Below are the code and all the weights of a small trained network. Each question names an input and a target symbol and asks about switching units off, where a switched-off unit gives its printed mean instead of its output.

import numpy as np


def w(rows, s, z=0):
    codes = np.array(rows[::2]) - 128.0
    scale = np.full(codes.shape[1], s)
    scale[-1] = z or s
    return codes * scale


def f(y):
    return np.maximum(y, 0)


def softmax(a):
    e = np.exp(a - a.max(-1, keepdims=True))
    return e / e.sum(-1, keepdims=True)


def log_softmax(a):
    a = a - a.max(-1, keepdims=True)
    return a - np.log(np.exp(a).sum(-1, keepdims=True))


def net(x, mask):
    ids = ['ΘΣβδηλμπτφψ'.index(c) for c in x.split()]
    T = len(ids)
    res = E[ids] + P[:T]
    q, k, v = (res @ M[0].T for M in (Q, K, V))
    z = softmax(np.where(np.tri(T) > 0, q @ k.T / 4**0.5, -1e9)) @ v
    res = res + np.where(mask[0], z, O[0][:, -1]) @ O[0][:, :-1]
    y = f(res @ A[0][:, :-1].T + A[0][:, -1])
    res = res + np.where(mask[1:9], y, B[0][:, -1]) @ B[0][:, :-1]
    return log_softmax(res[-1] @ U[:, :-1].T + U[:, -1])


Q, K, V, O, A, B = {}, {}, {}, {}, {}, {}
E = w([
[138,93,106,150,102,137],'Θ',
[122,105,119,151,100,166],'Σ',
[166,112,126,149,126,136],'β',
[167,144,107,135,137,168],'δ',
[114,128,163,165,117,178],'η',
[166,104,115,135,147,104],'λ',
[168,69,178,161,123,124],'μ',
[43,139,143,177,108,109],'π',
[182,132,188,156,172,185],'τ',
[222,21,88,136,121,79],'φ',
[139,171,175,4,100,65],'ψ',
],0.011)
P = w([
[157,218,110,218,95,112],'0',
[58,77,94,65,184,79],'1',
[205,79,202,59,77,223],'2',
[146,156,43,254,122,158],'3',
[128,65,87,142,245,77],'4',
[157,68,119,91,50,208],'5',
],0.0078)
Q[0] = w([
[165,121,62,184,174,114],'h1',
[114,135,123,2,130,87],'h1',
[96,151,116,137,172,113],'h1',
[132,70,89,127,217,153],'h1',
],0.021)
K[0] = w([
[166,74,68,194,203,155],'h1',
[230,205,158,31,82,3],'h1',
[166,91,203,164,172,94],'h1',
[246,61,131,130,125,192],'h1',
],0.014)
V[0] = w([
[87,156,131,100,250,158],'h1',
[70,119,50,55,22,128],'h1',
[148,15,159,166,130,30],'h1',
[78,82,182,148,125,209],'h1',
],0.013)
O[0] = w([
[10,143,52,96,191,134,3],'h1',
[217,158,254,214,249,170,7],'h1',
[77,64,200,174,39,18,156],'h1',
[52,134,192,71,141,205,128],'h1',
],0.0092,0.0034)
A[0] = w([
[70,161,83,139,131,91,106],'n1',
[123,203,74,185,168,87,45],'n2',
[115,218,85,156,128,182,60],'n3',
[91,110,112,149,152,49,145],'n4',
[151,155,99,248,176,155,2],'n5',
[171,124,28,203,154,129,197],'n6',
[139,77,130,49,135,159,164],'n7',
[136,67,114,51,159,63,15],'n8',
],0.015,0.0024)
B[0] = w([
[63,118,161,107,133,115,193],'n1',
[74,165,163,56,126,56,170],'n2',
[129,91,7,119,87,149,197],'n3',
[132,48,114,82,141,89,218],'n4',
[94,153,202,48,46,103,187],'n5',
[169,154,138,181,229,150,254],'n6',
[112,120,205,171,125,126,224],'n7',
[145,237,116,123,115,213,213],'n8',
],0.02,0.0081)
U = w([
[174,136,236,163,69,155,102],'Θ',
[168,117,137,83,47,199,254],'Σ',
[142,165,92,254,156,146,189],'β',
[157,141,74,60,172,143,118],'δ',
[154,120,55,146,65,145,83],'η',
[55,60,135,95,220,57,174],'λ',
[168,63,95,91,51,59,65],'μ',
[15,212,131,133,62,95,64],'π',
[44,110,76,186,139,107,202],'τ',
[186,77,108,124,154,100,76],'φ',
[117,122,177,14,175,98,10],'ψ',
],0.0063,0.0048)

Each question gives the input, a string of symbols that net reads in full, and the target symbol t.
The units are the heads (4 rows each of Q, K, V and O) and the neurons (one row each of A and B). Each row of codes is followed by its name. A weight is (code - 128) times the scale printed after its matrix; where a second scale follows, it is the last column's (O, A, B and U).
mask holds one flag per unit, heads first, then neurons. A switched-off unit (its flag False) gives its mean, the last column of its rows in O or B, instead of its output. The means were averaged over made-up inputs and are rounded, as every weight is.
A unit's drop is (log p(t) with every unit on - log p(t) with that unit switched off) / (log p(t) with every unit on - log p(t) with every unit switched off).
The circuit of an input: a set's keep is (log p(t) with only the set's units on - log p(t) with every unit switched off) / (log p(t) with every unit on - log p(t) with every unit switched off). Starting from all 9 units, units are removed one at a time, each time the one whose removal leaves the highest keep (on an exact tie, the one counted first), for as long as the keep stays at least 0.8.
units of the circuit, in order: the units of the circuit, biggest drop first
unit that matters most: the unit with the biggest drop
k most important neurons: the k neurons with the biggest drops, biggest first
drop when u is switched off: that unit's drop, to one decimal
input δ ψ μ Σ δ, target Σ: units of the circuit, in order => [h1; n6; n8]
input δ μ π τ Θ, target π: most important neuron => [n8]
input τ π λ Σ, target Σ: 3 most important neurons => [n5; n3; n7]
input μ η Σ δ δ, target β: 2 most important neurons => [n6; n5]
input π δ π φ π λ, target Θ: 2 most important neurons => [n3; n4]
input π δ φ τ δ, target μ: units of the circuit, in order => [h1; n6]
input π μ τ δ η, target π: 2 most important neurons => [n6; n1]
input δ φ Σ Σ μ β, target Θ: 3 most important neurons => [n3; n7; n4]
input δ Σ τ δ π φ, target Θ: units of the circuit, in order => [n3; n7]
input μ π δ η φ λ, target Θ: 2 most important neurons => [n3; n7]
input π δ β, target Θ: 2 most important neurons => [n7; n3]
input π δ η, target Θ: units of the circuit, in order => [n7; n3]
input π μ Σ, target Θ: 3 most important neurons => [n7; n3; n4]
input π Θ φ δ τ, target μ: 2 most important neurons => [n4; n6]
input β μ φ Θ π, target μ: units of the circuit, in order => [h1; n6; n4]
input δ π τ Σ δ, target π: units of the circuit, in order => [h1; n1; n8]
input μ μ δ δ β, target β: unit that matters most => n8
input δ Σ δ λ, target λ: units of the circuit, in order => [h1; n8; n2; n4]
input Σ π Θ Θ μ, target Σ: 4 most important neurons => [n8; n6; n2; n1]
input ψ π τ η, target η: most important neuron => [n3]
input ψ δ π, target Θ: units of the circuit, in order => [h1; n3]
input π π β π, target π: units of the circuit, in order => [n5; n2]
input μ φ Θ τ μ, target π: units of the circuit, in order => [h1; n8]
input π Θ δ, target Θ: units of the circuit, in order => [n7; n3]
input τ π δ, target Θ: 3 most important neurons => [n7; n4; n3]
input φ β φ δ, target δ: drop when n4 is switched off => 0.0
